Below is a small trained network, with its code and all its weights. Each question gives an input and a target symbol and asks what happens when units are switched off, that is, made to give their printed mean instead of their output.

import numpy as np


def w(rows, s, z=0):
    codes = np.array(rows[::2]) - 128.0
    scale = np.full(codes.shape[1], s)
    scale[-1] = z or s
    return codes * scale


def f(y):
    return y / 2 * (1 + np.tanh(0.7978845608 * (y + 0.044715 * y**3)))


def softmax(a):
    e = np.exp(a - a.max(-1, keepdims=True))
    return e / e.sum(-1, keepdims=True)


def log_softmax(a):
    a = a - a.max(-1, keepdims=True)
    return a - np.log(np.exp(a).sum(-1, keepdims=True))


def net(x, mask):
    ids = ['ΔΘΞΠαβγεζηλμτφψω'.index(c) for c in x.split()]
    T = len(ids)
    res = E[ids] + P[:T]
    q, k, v = (res @ M[0].T for M in (Q, K, V))
    z = softmax(np.where(np.tri(T) > 0, q @ k.T / 3**0.5, -1e9)) @ v
    res = res + np.where(mask[0], z, O[0][:, -1]) @ O[0][:, :-1]
    y = f(res @ A[0][:, :-1].T + A[0][:, -1])
    res = res + np.where(mask[1:9], y, B[0][:, -1]) @ B[0][:, :-1]
    return log_softmax(res[-1] @ U[:, :-1].T + U[:, -1])


Q, K, V, O, A, B = {}, {}, {}, {}, {}, {}
E = w([
[62,112,118,220,139],'Δ',
[117,49,147,212,91],'Θ',
[161,135,99,116,166],'Ξ',
[171,125,161,121,125],'Π',
[101,175,96,199,157],'α',
[225,216,70,168,138],'β',
[171,98,60,119,156],'γ',
[188,54,74,191,81],'ε',
[150,161,184,124,145],'ζ',
[169,99,163,134,123],'η',
[133,161,228,207,107],'λ',
[141,111,162,132,131],'μ',
[224,135,226,113,97],'τ',
[229,126,100,181,99],'φ',
[146,95,47,199,135],'ψ',
[209,150,247,187,64],'ω',
],0.012)
P = w([
[99,147,133,135,153],'0',
[61,194,85,156,89],'1',
[149,137,139,183,181],'2',
[102,200,83,205,111],'3',
[192,126,151,216,216],'4',
[112,206,67,255,90],'5',
[221,135,142,250,229],'6',
],0.0096)
Q[0] = w([
[92,117,126,49,112],'h0',
[144,212,74,253,32],'h0',
[241,118,141,231,249],'h0',
],0.025)
K[0] = w([
[102,137,130,76,100],'h0',
[195,85,160,160,242],'h0',
[148,143,116,254,101],'h0',
],0.032)
V[0] = w([
[87,145,64,123,214],'h0',
[213,120,64,87,102],'h0',
[99,2,111,167,92],'h0',
],0.027)
O[0] = w([
[108,231,164,140,182,150],'h0',
[98,163,134,2,116,237],'h0',
[97,37,232,119,196,253],'h0',
],0.017,0.0029)
A[0] = w([
[42,102,178,121,57,101],'n0',
[86,147,105,4,23,2],'n1',
[98,110,61,95,76,71],'n2',
[111,155,107,40,158,88],'n3',
[121,199,92,92,2,120],'n4',
[83,210,124,51,75,71],'n5',
[173,108,55,97,214,86],'n6',
[89,90,150,68,179,64],'n7',
],0.0087,0.0061)
B[0] = w([
[160,127,99,99,143,152],'n0',
[247,190,205,199,212,219],'n1',
[187,136,172,114,131,187],'n2',
[148,94,185,177,104,193],'n3',
[56,114,48,68,182,249],'n4',
[103,80,170,138,4,219],'n5',
[118,149,154,138,113,137],'n6',
[133,180,75,84,82,203],'n7',
],0.014,0.018)
U = w([
[138,141,138,217,173,1],'Δ',
[114,25,164,128,124,131],'Θ',
[64,141,83,132,57,178],'Ξ',
[134,132,63,115,111,180],'Π',
[158,226,83,208,126,42],'α',
[177,234,81,118,31,48],'β',
[81,132,181,167,1,91],'γ',
[128,83,109,7,103,112],'ε',
[122,145,37,140,138,145],'ζ',
[135,114,102,144,85,180],'η',
[170,134,86,225,55,81],'λ',
[131,141,95,173,91,186],'μ',
[212,128,57,117,183,78],'τ',
[245,140,182,131,98,73],'φ',
[61,189,157,89,227,209],'ψ',
[190,78,59,102,38,123],'ω',
],0.0037,0.0065)

Each question gives the input, a string of symbols that net reads in full, and the target symbol t.
The units are the heads (3 rows each of Q, K, V and O) and the neurons (one row each of A and B). Each row of codes is followed by its name. A weight is (code - 128) times the scale printed after its matrix; where a second scale follows, it is the last column's (O, A, B and U).
mask holds one flag per unit, heads first, then neurons. A switched-off unit (its flag False) gives its mean, the last column of its rows in O or B, instead of its output. The means were averaged over made-up inputs and are rounded, as every weight is.
A unit's drop is (log p(t) with every unit on - log p(t) with that unit switched off) / (log p(t) with every unit on - log p(t) with every unit switched off).
The circuit of an input: a set's keep is (log p(t) with only the set's units on - log p(t) with every unit switched off) / (log p(t) with every unit on - log p(t) with every unit switched off). Starting from all 9 units, units are removed one at a time, each time the one whose removal leaves the highest keep (on an exact tie, the one counted first), for as long as the keep stays at least 0.8.
circuit, biggest first: the units of the circuit, biggest drop first
k most important neurons: the k neurons with the biggest drops, biggest first
drop of u: that unit's drop, to one decimal
input τ β Ξ, target β: 2 most important neurons : (n5, n1)
input ω Ξ φ ψ α ψ, target α: circuit, biggest first : (h0)
input ψ γ γ Ξ, target γ: circuit, biggest first : (h0, n5, n3)
input Ξ ψ α γ ψ ε γ, target ε: circuit, biggest first : (h0, n7)
input ψ γ ψ ψ β γ, target β: circuit, biggest first : (n5, n1, h0)
input ψ ψ ψ ψ Ξ α, target Ξ: 3 most important neurons : (n5, n4, n1)
input γ φ β α, target β: 4 most important neurons : (n5, n1, n4, n2)
input ψ ψ φ η β Θ, target β: 3 most important neurons : (n5, n1, n4)
input η ω Ξ β, target Ξ: circuit, biggest first : (h0, n5, n4, n1)
input ζ Π φ, target φ: circuit, biggest first : (h0, n1)
input Θ γ Θ φ φ τ, target φ: 2 most important neurons : (n1, n5)
input φ φ τ ψ, target τ: 2 most important neurons : (n4, n1)
input γ ψ Δ Δ γ φ, target γ: circuit, biggest first : (h0, n5, n3)
input ψ α τ, target α: most important neuron : (n5)
input ψ ψ α γ, target α: 2 most important neurons : (n5, n4)
input φ ω ψ ψ τ ζ, target τ: circuit, biggest first : (h0, n4, n1, n2)
input ψ ψ ψ ω φ ε τ, target ε: 2 most important neurons : (n7, n1)
input γ γ α φ Δ, target Δ: drop of h0 : 1.0
input Θ Θ ψ ψ ψ λ τ, target λ: drop of n0 : 0.0
input Δ ψ ψ ε ψ τ Ξ, target ψ: circuit, biggest first : (h0)
